Below is a small trained network, with its code and all its weights. Each question gives an input and a target symbol and asks what happens when units are switched off, that is, made to give their printed mean instead of their output.

import numpy as np


def w(rows, s, z=0):
    codes = np.array(rows[::2]) - 128.0
    scale = np.full(codes.shape[1], s)
    scale[-1] = z or s
    return codes * scale


def f(y):
    return y / 2 * (1 + np.tanh(0.7978845608 * (y + 0.044715 * y**3)))


def softmax(a):
    e = np.exp(a - a.max(-1, keepdims=True))
    return e / e.sum(-1, keepdims=True)


def log_softmax(a):
    a = a - a.max(-1, keepdims=True)
    return a - np.log(np.exp(a).sum(-1, keepdims=True))


def net(x, mask):
    ids = ['αγδεηθμπσφψω'.index(c) for c in x.split()]
    T = len(ids)
    res = E[ids] + P[:T]
    r = res
    for j in range(2):
        rows = slice(2 * j, 2 * j + 2)
        q, k, v = (r @ M[0][rows].T for M in (Q, K, V))
        z = softmax(np.where(np.tri(T) > 0, q @ k.T / 2**0.5, -1e9)) @ v
        o = O[0][rows]
        res = res + np.where(mask[j], z, o[:, -1]) @ o[:, :-1]
    y = f(res @ A[0][:, :-1].T + A[0][:, -1])
    res = res + np.where(mask[2:6], y, B[0][:, -1]) @ B[0][:, :-1]
    return log_softmax(res[-1] @ U[:, :-1].T + U[:, -1])


Q, K, V, O, A, B = {}, {}, {}, {}, {}, {}
E = w([
[116,178,171,57,103,107],'α',
[50,81,72,112,81,251],'γ',
[100,102,84,171,113,171],'δ',
[155,159,133,117,197,142],'ε',
[41,109,182,120,74,72],'η',
[132,131,94,151,155,172],'θ',
[133,155,140,113,80,124],'μ',
[149,128,73,145,111,152],'π',
[108,85,79,210,215,80],'σ',
[218,159,96,144,141,131],'φ',
[250,206,140,96,122,143],'ψ',
[144,131,176,148,149,35],'ω',
],0.015)
P = w([
[173,1,182,254,74,111],'0',
[130,189,47,115,83,98],'1',
[68,166,153,135,178,204],'2',
[195,102,153,83,187,60],'3',
[80,203,63,82,70,78],'4',
[19,183,187,101,187,195],'5',
[153,44,88,92,161,137],'6',
[115,199,18,130,61,87],'7',
[47,214,206,102,189,180],'8',
[205,99,120,89,192,89],'9',
[115,212,21,122,71,67],'10',
[42,217,203,113,192,189],'11',
[222,95,102,117,184,98],'12',
[93,187,9,146,39,81],'13',
],0.009)
Q[0] = w([
[165,48,246,138,144,179],'h1',
[119,151,104,121,126,109],'h1',
[173,82,169,117,150,163],'h2',
[181,164,68,128,90,109],'h2',
],0.013)
K[0] = w([
[66,190,49,10,185,101],'h1',
[171,38,176,155,170,192],'h1',
[125,243,43,2,188,137],'h2',
[216,68,133,173,76,141],'h2',
],0.0079)
V[0] = w([
[139,67,81,164,246,166],'h1',
[140,108,29,128,87,92],'h1',
[36,107,175,162,163,69],'h2',
[226,130,142,120,191,93],'h2',
],0.012)
O[0] = w([
[226,48,232,132,86,228,253],'h1',
[194,81,4,16,128,108,170],'h1',
[244,121,165,192,192,119,180],'h2',
[13,41,254,57,186,100,147],'h2',
],0.0088,0.0019)
A[0] = w([
[235,10,114,77,108,2,245],'n1',
[111,148,46,105,112,104,54],'n2',
[69,193,163,123,148,198,79],'n3',
[101,93,36,222,250,132,8],'n4',
],0.0068,0.0016)
B[0] = w([
[95,117,4,137,160,171,255],'n1',
[116,150,132,99,120,61,184],'n2',
[137,133,143,110,159,173,172],'n3',
[178,76,168,152,95,122,207],'n4',
],0.012,0.0047)
U = w([
[147,254,161,234,128,121,120],'α',
[177,141,150,113,56,132,82],'γ',
[172,186,104,139,90,135,36],'δ',
[182,127,232,149,88,123,253],'ε',
[124,174,116,145,111,65,123],'η',
[117,209,169,188,204,172,201],'θ',
[100,178,117,163,124,79,161],'μ',
[117,217,82,147,130,190,138],'π',
[185,106,118,109,164,140,62],'σ',
[130,118,84,76,143,103,83],'φ',
[126,85,144,64,113,90,120],'ψ',
[66,128,109,147,189,96,113],'ω',
],0.0069,0.005)

Each question gives the input, a string of symbols that net reads in full, and the target symbol t.
The units are the heads (2 rows each of Q, K, V and O) and the neurons (one row each of A and B). Each row of codes is followed by its name. A weight is (code - 128) times the scale printed after its matrix; where a second scale follows, it is the last column's (O, A, B and U).
mask holds one flag per unit, heads first, then neurons. A switched-off unit (its flag False) gives its mean, the last column of its rows in O or B, instead of its output. The means were averaged over made-up inputs and are rounded, as every weight is.
A unit's drop is (log p(t) with every unit on - log p(t) with that unit switched off) / (log p(t) with every unit on - log p(t) with every unit switched off).
The circuit of an input: a set's keep is (log p(t) with only the set's units on - log p(t) with every unit switched off) / (log p(t) with every unit on - log p(t) with every unit switched off). Starting from all 6 units, units are removed one at a time, each time the one whose removal leaves the highest keep (on an exact tie, the one counted first), for as long as the keep stays at least 0.8.
units of the circuit, in order: the units of the circuit, biggest drop first
unit that matters most: the unit with the biggest drop
k most important neurons: the k neurons with the biggest drops, biggest first
which heads matter: for each layer, one digit per head in row order, 1 if its drop is at least 0.15 and else 0, layers parted by /
drop of u: that unit's drop, to one decimal
input φ φ α δ ε π θ σ σ π δ ω φ γ, target ψ: unit that matters most	h2
input ε ε π α δ μ μ ψ η ω, target ω: units of the circuit, in order	(n1, h1)
input γ ε α α π ε μ θ ψ ε δ, target δ: units of the circuit, in order	(h2, h1)
input σ φ σ ε ε, target σ: which heads matter	11
input σ ε δ ψ ε ψ ω ψ α ψ η γ ε π, target σ: units of the circuit, in order	(h1, n1, h2)
input σ α α ε ψ, target σ: which heads matter	11
input ε μ φ φ ε η α μ π ε ω η μ α, target ε: units of the circuit, in order	(h1, n1)
input ε γ δ ε μ δ ε ε μ α μ η η δ, target ε: units of the circuit, in order	(h1, n1)
input ε φ φ φ δ σ μ ω ω ω ε δ α φ, target ε: units of the circuit, in order	(h1, h2)
input μ η δ φ α σ, target ε: units of the circuit, in order	(n4, n1)
input σ γ ε ψ α ε η σ π, target ε: which heads matter	10
input ψ θ δ σ π ε φ η ψ μ δ, target ω: which heads matter	11
input σ δ ψ α φ, target σ: units of the circuit, in order	(n1, h1, h2)
input η α ω α π π ε ω π θ α, target α: units of the circuit, in order	(h2)
input ε α φ σ γ μ ω α δ α μ, target ε: units of the circuit, in order	(h1, h2)
input ψ ε φ γ φ ψ ε γ, target ω: units of the circuit, in order	(h2, h1)
input ψ θ π σ ε σ, target ε: which heads matter	00
input σ ε α φ δ α ω ω ε γ α η α δ, target σ: which heads matter	11
input ε ψ δ α ψ γ π α δ ψ σ φ ω, target ω: 2 most important neurons	(n1, n4)
input φ α α π ε, target ψ: most important neuron	(n1)
input ε φ μ η ψ π θ π, target ε: units of the circuit, in order	(h1, n1)
input η μ δ ε α μ η ε δ η η π α ψ, target α: drop of h2	0.7
input φ φ ω δ σ φ σ θ μ σ η, target ψ: drop of n3	0.0
input ε ε μ φ π π ψ δ ψ μ ω ω η γ, target ε: drop of n1	0.3
input φ σ γ ε ω ε ε μ ω φ σ δ θ θ, target ψ: drop of h1	0.2
